Below is a small trained network, with its code and all its weights. Each question gives an input and a class and asks what happens when units are switched off, that is, made to give their printed mean instead of their output.

import numpy as np


def w(rows, s, z=0):
    codes = np.array(rows[::2]) - 128.0
    scale = np.full(codes.shape[1], s)
    scale[-1] = z or s
    return codes * scale


def norm(h):
    return h / np.sqrt((h * h).mean(-1, keepdims=True) + 1e-5)


def f(y):
    return y / 2 * (1 + np.tanh(0.7978845608 * (y + 0.044715 * y**3)))


def log_softmax(a):
    a = a - a.max(-1, keepdims=True)
    return a - np.log(np.exp(a).sum(-1, keepdims=True))


def net(x, mask):
    res = np.array(x, float).reshape(1, 6) / 4 @ E
    u = 0
    for l in range(4):
        y = f(norm(res) @ A[l][:, :-1].T + A[l][:, -1])
        res = res + np.where(mask[u : u + 3], y, B[l][:, -1]) @ B[l][:, :-1]
        u += 3
    return log_softmax(norm(res)[-1] @ U[:, :-1].T + U[:, -1])


A, B = {}, {}
E = w([
[19,77,149,122,116,88,170,6,193,146,146,88],'x0',
[132,140,111,126,123,130,134,125,129,118,132,116],'x1',
[155,36,105,123,76,111,88,165,186,26,55,78],'x2',
[114,123,134,134,121,116,130,162,140,136,147,131],'x3',
[146,125,138,145,152,131,125,123,152,140,126,118],'x4',
[137,36,124,214,81,153,201,132,120,96,114,100],'x5',
],0.013)
A[0] = w([
[93,73,130,185,81,100,238,57,155,126,140,112,51],'0.n0',
[21,124,146,48,113,12,84,25,254,138,113,98,1],'0.n1',
[225,178,133,201,133,218,209,182,30,207,177,194,33],'0.n2',
],0.0059,0.007)
B[0] = w([
[61,163,106,192,123,164,78,127,77,195,79,92,214],'0.n0',
[166,60,139,52,181,183,155,186,126,71,137,102,255],'0.n1',
[99,166,176,153,102,2,173,80,108,71,88,82,250],'0.n2',
],0.012,0.0055)
A[1] = w([
[126,107,109,103,117,98,30,154,173,63,78,123,33],'1.n0',
[220,111,111,141,73,172,62,195,125,131,101,167,44],'1.n1',
[178,12,82,171,94,190,169,164,130,88,119,129,3],'1.n2',
],0.011,0.0043)
B[1] = w([
[34,72,58,125,55,173,73,87,97,194,102,6,254],'1.n0',
[77,230,110,118,129,110,69,45,241,220,71,100,224],'1.n1',
[208,229,254,145,184,99,108,230,69,47,188,232,251],'1.n2',
],0.0095,0.008)
A[2] = w([
[147,125,145,254,81,149,143,170,127,60,66,79,114],'2.n0',
[120,146,117,49,195,184,158,93,178,180,208,180,3],'2.n1',
[185,232,137,153,131,68,105,134,145,111,149,204,159],'2.n2',
],0.0095,0.0049)
B[2] = w([
[119,46,168,97,149,117,200,23,109,149,131,168,255],'2.n0',
[151,67,98,161,71,37,177,107,94,58,115,188,171],'2.n1',
[147,8,155,53,133,213,82,167,206,106,127,91,236],'2.n2',
],0.012,0.0093)
A[3] = w([
[146,111,117,122,144,126,230,137,71,116,141,167,63],'3.n0',
[95,100,152,199,121,201,182,110,87,170,152,76,74],'3.n1',
[98,154,102,254,141,230,156,138,94,204,181,178,3],'3.n2',
],0.011,0.0029)
B[3] = w([
[30,77,96,215,153,64,224,105,165,168,168,162,253],'3.n0',
[56,216,40,160,62,34,82,108,182,171,136,142,253],'3.n1',
[82,178,20,165,18,239,86,107,133,215,1,33,168],'3.n2',
],0.0083,0.0057)
U = w([
[200,111,166,40,183,192,93,189,131,77,161,120,249],'0',
[139,85,132,157,146,42,251,91,93,109,212,172,23],'1',
[103,225,60,194,105,165,68,115,150,217,120,93,103],'2',
],0.011,0.0018)

Each question gives the input, the list of numbers given to net, and the class t.
The units are the neurons (one row each of A and B). Each row of codes is followed by its name. A weight is (code - 128) times the scale printed after its matrix; where a second scale follows, it is the last column's (A, B and U).
mask holds one flag per neuron, layer by layer. A switched-off neuron (its flag False) gives its mean, the last column of its row in B, instead of its output. The means were averaged over made-up inputs and are rounded, as every weight is.
A unit's drop is (log p(t) with every unit on - log p(t) with that unit switched off) / (log p(t) with every unit on - log p(t) with every unit switched off).
The circuit of an input: a set's keep is (log p(t) with only the set's units on - log p(t) with every unit switched off) / (log p(t) with every unit on - log p(t) with every unit switched off). Starting from all 12 units, units are removed one at a time, each time the one whose removal leaves the highest keep (on an exact tie, the one counted first), for as long as the keep stays at least 0.8.
circuit, biggest first: the units of the circuit, biggest drop first
unit that matters most: the unit with the biggest drop
k most important neurons: the k neurons with the biggest drops, biggest first
drop of u: that unit's drop, to one decimal
input [3,8,-2,-7,-2,7], class 2: circuit, biggest first : [0.n0]
input [7,-7,3,8,3,0], class 0: 2 most important neurons : [0.n1; 0.n2]
input [-8,6,6,-1,-4,-3], class 2: 2 most important neurons : [1.n1; 1.n0]
input [1,-1,0,1,-2,-8], class 1: 2 most important neurons : [2.n1; 1.n2]
input [-5,4,-3,3,-3,-1], class 0: 2 most important neurons : [2.n2; 1.n0]
input [3,7,-4,-2,4,-6], class 1: 2 most important neurons : [2.n1; 1.n2]
input [1,-8,-7,-8,-2,-5], class 1: 3 most important neurons : [2.n1; 1.n2; 1.n1]
input [8,6,-8,-8,7,1], class 2: 4 most important neurons : [0.n0; 2.n0; 3.n2; 1.n2]
input [-7,-3,-4,-8,-4,1], class 1: 3 most important neurons : [0.n2; 1.n1; 1.n2]
input [0,-5,-2,-8,-2,-7], class 0: 3 most important neurons : [2.n2; 1.n0; 2.n0]
input [-1,2,5,0,3,0], class 2: 4 most important neurons : [1.n0; 0.n1; 1.n1; 2.n2]
input [7,3,-6,-3,6,-8], class 1: drop of 2.n1 : 0.8
input [8,-2,4,5,-7,-6], class 0: drop of 0.n1 : 0.9
input [-8,7,-8,6,1,-7], class 0: unit that matters most : 2.n2
input [6,-5,5,-3,7,-3], class 0: drop of 0.n1 : 2.3
